Below is a small trained network, with its code and all its weights. Each question gives an input and a class and asks what happens when units are switched off, that is, made to give their printed mean instead of their output.

import numpy as np


def w(rows, s, z=0):
    codes = np.array(rows[::2]) - 128.0
    scale = np.full(codes.shape[1], s)
    scale[-1] = z or s
    return codes * scale


def norm(h):
    return h / np.sqrt((h * h).mean(-1, keepdims=True) + 1e-5)


def f(y):
    return np.maximum(y, 0)


def log_softmax(a):
    a = a - a.max(-1, keepdims=True)
    return a - np.log(np.exp(a).sum(-1, keepdims=True))


def net(x, mask):
    res = np.array(x, float).reshape(1, 7) / 4 @ E
    u = 0
    for l in range(2):
        y = f(norm(res) @ A[l][:, :-1].T + A[l][:, -1])
        res = res + np.where(mask[u : u + 12], y, B[l][:, -1]) @ B[l][:, :-1]
        u += 12
    return log_softmax(norm(res)[-1] @ U[:, :-1].T + U[:, -1])


A, B = {}, {}
E = w([
[75,122,145,63,54,83],'x0',
[147,119,86,137,151,162],'x1',
[200,165,97,8,104,175],'x2',
[50,95,3,94,190,111],'x3',
[77,63,191,108,145,193],'x4',
[102,152,124,151,175,72],'x5',
[206,149,184,180,147,133],'x6',
],0.0048)
A[0] = w([
[113,19,202,161,160,244,74],'L0N1',
[102,66,211,174,175,174,136],'L0N2',
[90,101,88,168,148,185,111],'L0N3',
[172,107,170,224,148,148,250],'L0N4',
[221,185,110,119,154,132,65],'L0N5',
[232,106,126,3,62,192,133],'L0N6',
[253,128,110,108,154,96,48],'L0N7',
[132,179,152,118,128,66,96],'L0N8',
[199,149,203,134,44,126,106],'L0N9',
[59,108,114,23,102,143,85],'L0N10',
[90,85,167,134,183,198,36],'L0N11',
[132,70,102,107,109,64,167],'L0N12',
],0.0068,0.0018)
B[0] = w([
[140,22,124,106,253,190,217],'L0N1',
[155,79,87,107,162,152,210],'L0N2',
[148,124,220,151,129,119,168],'L0N3',
[27,159,71,53,117,148,239],'L0N4',
[247,228,34,181,84,95,189],'L0N5',
[64,138,137,226,137,73,253],'L0N6',
[253,175,54,210,111,132,186],'L0N7',
[134,107,13,143,143,159,169],'L0N8',
[194,75,140,80,33,132,234],'L0N9',
[73,192,147,54,134,147,202],'L0N10',
[143,122,175,133,212,237,167],'L0N11',
[106,185,47,112,119,118,174],'L0N12',
],0.0042,0.0053)
A[1] = w([
[146,55,155,141,200,167,40],'L1N1',
[80,178,103,144,41,27,148],'L1N2',
[94,19,102,168,199,57,202],'L1N3',
[68,184,25,10,177,130,156],'L1N4',
[128,90,183,55,65,139,144],'L1N5',
[22,32,180,45,135,105,251],'L1N6',
[184,79,217,198,105,161,199],'L1N7',
[84,119,212,109,170,139,113],'L1N8',
[70,107,56,238,128,97,127],'L1N9',
[150,57,253,137,28,154,95],'L1N10',
[226,197,73,150,154,138,65],'L1N11',
[144,20,88,117,153,125,72],'L1N12',
],0.0058,0.0025)
B[1] = w([
[128,103,37,142,199,183,180],'L1N1',
[119,99,156,128,227,170,231],'L1N2',
[128,142,215,176,209,132,211],'L1N3',
[47,154,172,112,61,87,244],'L1N4',
[113,78,125,96,99,136,179],'L1N5',
[174,181,51,160,101,122,254],'L1N6',
[102,79,61,49,77,118,204],'L1N7',
[171,116,95,120,115,137,169],'L1N8',
[170,131,254,153,122,101,199],'L1N9',
[170,58,164,63,96,140,195],'L1N10',
[182,144,122,177,86,116,205],'L1N11',
[133,128,167,119,119,162,161],'L1N12',
],0.0067,0.0054)
U = w([
[105,79,114,139,201,190,148],'0',
[151,70,138,64,45,130,54],'1',
[217,212,100,183,67,72,111],'2',
[10,186,118,82,78,79,254],'3',
[79,157,200,204,177,54,94],'4',
],0.012,0.0006)

Each question gives the input, the list of numbers given to net, and the class t.
The units are the neurons (one row each of A and B). Each row of codes is followed by its name. A weight is (code - 128) times the scale printed after its matrix; where a second scale follows, it is the last column's (A, B and U).
mask holds one flag per neuron, layer by layer. A switched-off neuron (its flag False) gives its mean, the last column of its row in B, instead of its output. The means were averaged over made-up inputs and are rounded, as every weight is.
A unit's drop is (log p(t) with every unit on - log p(t) with that unit switched off) / (log p(t) with every unit on - log p(t) with every unit switched off).
The circuit of an input: a set's keep is (log p(t) with only the set's units on - log p(t) with every unit switched off) / (log p(t) with every unit on - log p(t) with every unit switched off). Starting from the 12 units with the biggest drops (on a tie, the unit counted first), units are removed one at a time, each time the one whose removal leaves the highest keep (on an exact tie, the one counted first), for as long as the keep stays at least 0.8.
circuit, biggest first: the units of the circuit, biggest drop first
k most important neurons: the k neurons with the biggest drops, biggest first
top k neurons in layer l: the k neurons of layer l with the biggest drops, biggest first
drop when u is switched off: that unit's drop, to one decimal
input [5,3,-5,-6,-5,0,-6], class 1: top 2 neurons in layer 0	[L0N6; L0N9]
input [-1,-3,-7,-5,6,-1,6], class 0: circuit, biggest first	[L0N1; L1N1]
input [-1,-6,1,-1,7,-8,1], class 0: circuit, biggest first	[L0N1]
input [4,0,1,2,1,-8,1], class 3: circuit, biggest first	[L0N10; L0N6]
input [6,0,0,-6,-3,7,4], class 1: circuit, biggest first	[L0N9; L1N10]
input [-4,2,-5,1,-8,3,0], class 4: circuit, biggest first	[L1N6; L1N9]
input [2,4,-1,3,3,7,-3], class 4: top 2 neurons in layer 1	[L1N3; L1N7]
input [1,-3,7,8,3,-2,7], class 3: 2 most important neurons	[L1N4; L0N10]
input [6,5,-3,3,-4,5,0], class 4: 2 most important neurons	[L0N4; L1N9]
input [0,1,-4,-5,-5,0,-7], class 4: 2 most important neurons	[L1N2; L1N9]
input [-1,-6,8,8,1,2,6], class 2: top 2 neurons in layer 1	[L1N11; L1N7]
input [-8,1,-7,-2,-8,0,-5], class 4: top 2 neurons in layer 1	[L1N6; L1N9]
input [3,5,-6,-5,-3,-5,5], class 1: drop when L1N11 is switched off	0.0
input [-5,2,4,-1,2,4,2], class 2: most important neuron	[L0N5]
input [0,6,-8,8,1,-4,-5], class 4: drop when L1N3 is switched off	0.2
input [-8,5,-1,7,0,6,-8], class 4: drop when L0N4 is switched off	0.1
